Below are the code and all the weights of a small trained network. Each question names an input and a class and asks about switching units off, where a switched-off unit gives its printed mean instead of its output.

import numpy as np


def w(rows, s, z=0):
    codes = np.array(rows[::2]) - 128.0
    scale = np.full(codes.shape[1], s)
    scale[-1] = z or s
    return codes * scale


def f(y):
    return np.maximum(y, 0)


def log_softmax(a):
    a = a - a.max(-1, keepdims=True)
    return a - np.log(np.exp(a).sum(-1, keepdims=True))


def net(x, mask):
    res = np.array(x, float).reshape(1, 6) / 4 @ E
    y = f(res @ A[0][:, :-1].T + A[0][:, -1])
    res = res + np.where(mask, y, B[0][:, -1]) @ B[0][:, :-1]
    return log_softmax(res[-1] @ U[:, :-1].T + U[:, -1])


A, B = {}, {}
E = w([
[254,151,95,161,167,137],'x0',
[188,56,120,65,167,181],'x1',
[180,83,187,134,56,132],'x2',
[118,93,175,135,192,101],'x3',
[128,23,15,173,108,84],'x4',
[192,134,97,66,81,20],'x5',
],0.0077)
A[0] = w([
[93,90,152,128,91,116,140],'neuron 0',
[86,79,75,151,96,159,120],'neuron 1',
[108,140,135,148,222,155,187],'neuron 2',
[149,110,215,93,198,191,167],'neuron 3',
[149,150,202,99,98,162,253],'neuron 4',
[86,74,87,150,92,170,145],'neuron 5',
[155,102,94,82,137,103,164],'neuron 6',
[174,122,130,103,98,31,153],'neuron 7',
[147,171,194,92,94,149,172],'neuron 8',
[145,124,109,98,102,81,213],'neuron 9',
[129,109,185,97,186,187,106],'neuron 10',
[174,113,118,125,85,80,223],'neuron 11',
[93,109,139,112,156,194,132],'neuron 12',
[88,156,128,128,187,108,122],'neuron 13',
[144,131,108,117,98,71,168],'neuron 14',
[117,131,82,126,83,71,116],'neuron 15',
[155,132,185,73,121,147,178],'neuron 16',
[84,185,141,152,111,117,135],'neuron 17',
[112,150,133,171,222,150,188],'neuron 18',
[129,186,163,103,68,148,136],'neuron 19',
[117,155,122,145,149,124,230],'neuron 20',
[233,43,108,139,131,141,193],'neuron 21',
[95,72,96,169,107,136,124],'neuron 22',
[150,179,187,105,77,157,186],'neuron 23',
[205,185,47,109,180,167,186],'neuron 24',
[137,53,114,135,110,142,209],'neuron 25',
[147,154,159,254,101,141,188],'neuron 26',
[137,149,165,231,105,141,140],'neuron 27',
[197,101,88,125,143,134,237],'neuron 28',
],0.01,0.0027)
B[0] = w([
[139,170,100,126,102,155,173],'neuron 0',
[132,172,114,80,131,124,197],'neuron 1',
[48,106,138,138,127,122,218],'neuron 2',
[77,143,146,75,135,100,248],'neuron 3',
[87,137,117,96,145,134,228],'neuron 4',
[146,179,103,89,127,126,199],'neuron 5',
[149,102,118,150,105,134,189],'neuron 6',
[154,122,153,87,85,45,230],'neuron 7',
[97,143,100,80,167,137,214],'neuron 8',
[142,115,144,119,90,72,203],'neuron 9',
[90,144,160,77,115,75,214],'neuron 10',
[141,87,130,109,124,89,217],'neuron 11',
[128,123,156,84,114,79,198],'neuron 12',
[94,89,129,143,140,132,180],'neuron 13',
[127,126,146,113,115,90,200],'neuron 14',
[119,130,145,85,117,86,204],'neuron 15',
[123,156,109,92,133,126,199],'neuron 16',
[100,99,104,149,158,164,194],'neuron 17',
[43,98,142,164,125,135,222],'neuron 18',
[84,117,92,108,182,164,196],'neuron 19',
[112,117,128,145,120,141,179],'neuron 20',
[157,85,12,113,144,184,254],'neuron 21',
[130,163,103,103,141,142,193],'neuron 22',
[90,123,105,96,160,150,216],'neuron 23',
[167,181,100,205,69,186,233],'neuron 24',
[159,140,88,97,119,138,205],'neuron 25',
[116,94,132,178,115,152,210],'neuron 26',
[87,101,138,171,121,148,192],'neuron 27',
[141,114,83,150,112,170,222],'neuron 28',
],0.012,0.0077)
U = w([
[105,73,78,138,178,172,122],'0',
[241,108,96,130,90,118,137],'1',
[122,246,135,55,132,96,152],'2',
[167,150,165,190,123,96,35],'3',
[99,54,228,128,113,58,163],'4',
[129,168,130,241,89,174,181],'5',
[186,135,167,156,150,135,1],'6',
],0.011,0.0024)

Each question gives the input, the list of numbers given to net, and the class t.
The units are the neurons (one row each of A and B). Each row of codes is followed by its name. A weight is (code - 128) times the scale printed after its matrix; where a second scale follows, it is the last column's (A, B and U).
mask holds one flag per neuron, in row order. A switched-off neuron (its flag False) gives its mean, the last column of its row in B, instead of its output. The means were averaged over made-up inputs and are rounded, as every weight is.
A unit's drop is (log p(t) with every unit on - log p(t) with that unit switched off) / (log p(t) with every unit on - log p(t) with every unit switched off).
The circuit of an input: a set's keep is (log p(t) with only the set's units on - log p(t) with every unit switched off) / (log p(t) with every unit on - log p(t) with every unit switched off). Starting from the 12 units with the biggest drops (on a tie, the unit counted first), units are removed one at a time, each time the one whose removal leaves the highest keep (on an exact tie, the one counted first), for as long as the keep stays at least 0.8.
units of the circuit, in order: the units of the circuit, biggest drop first
top k neurons: the k neurons with the biggest drops, biggest first
drop of u: that unit's drop, to one decimal
input [4,7,6,5,-6,-6], class 2: units of the circuit, in order => neuron 3
input [-8,-7,5,-7,-8,0], class 0: top 2 neurons => neuron 17; neuron 19
input [0,-7,4,-6,1,-7], class 5: units of the circuit, in order => neuron 21; neuron 26
input [-6,-7,2,-2,-3,2], class 0: units of the circuit, in order => neuron 17; neuron 19
input [-5,2,-7,8,4,4], class 4: units of the circuit, in order => neuron 21; neuron 24
input [-6,-6,-8,0,-5,-4], class 0: top 2 neurons => neuron 17; neuron 7
input [0,-7,4,5,-1,-7], class 4: top 2 neurons => neuron 21; neuron 24
input [-6,-7,5,2,5,-4], class 5: top 3 neurons => neuron 26; neuron 3; neuron 27
input [6,1,5,-5,-2,-1], class 0: top 2 neurons => neuron 21; neuron 23
input [-2,8,5,3,-1,-2], class 2: drop of neuron 3 => 0.2
input [6,-1,4,-3,2,-5], class 5: drop of neuron 19 => 0.1
input [4,-2,-8,0,-5,-2], class 5: drop of neuron 24 => 0.4
input [4,1,-1,-1,3,-1], class 1: drop of neuron 7 => -0.1
input [8,4,-8,-1,5,-2], class 5: units of the circuit, in order => neuron 24
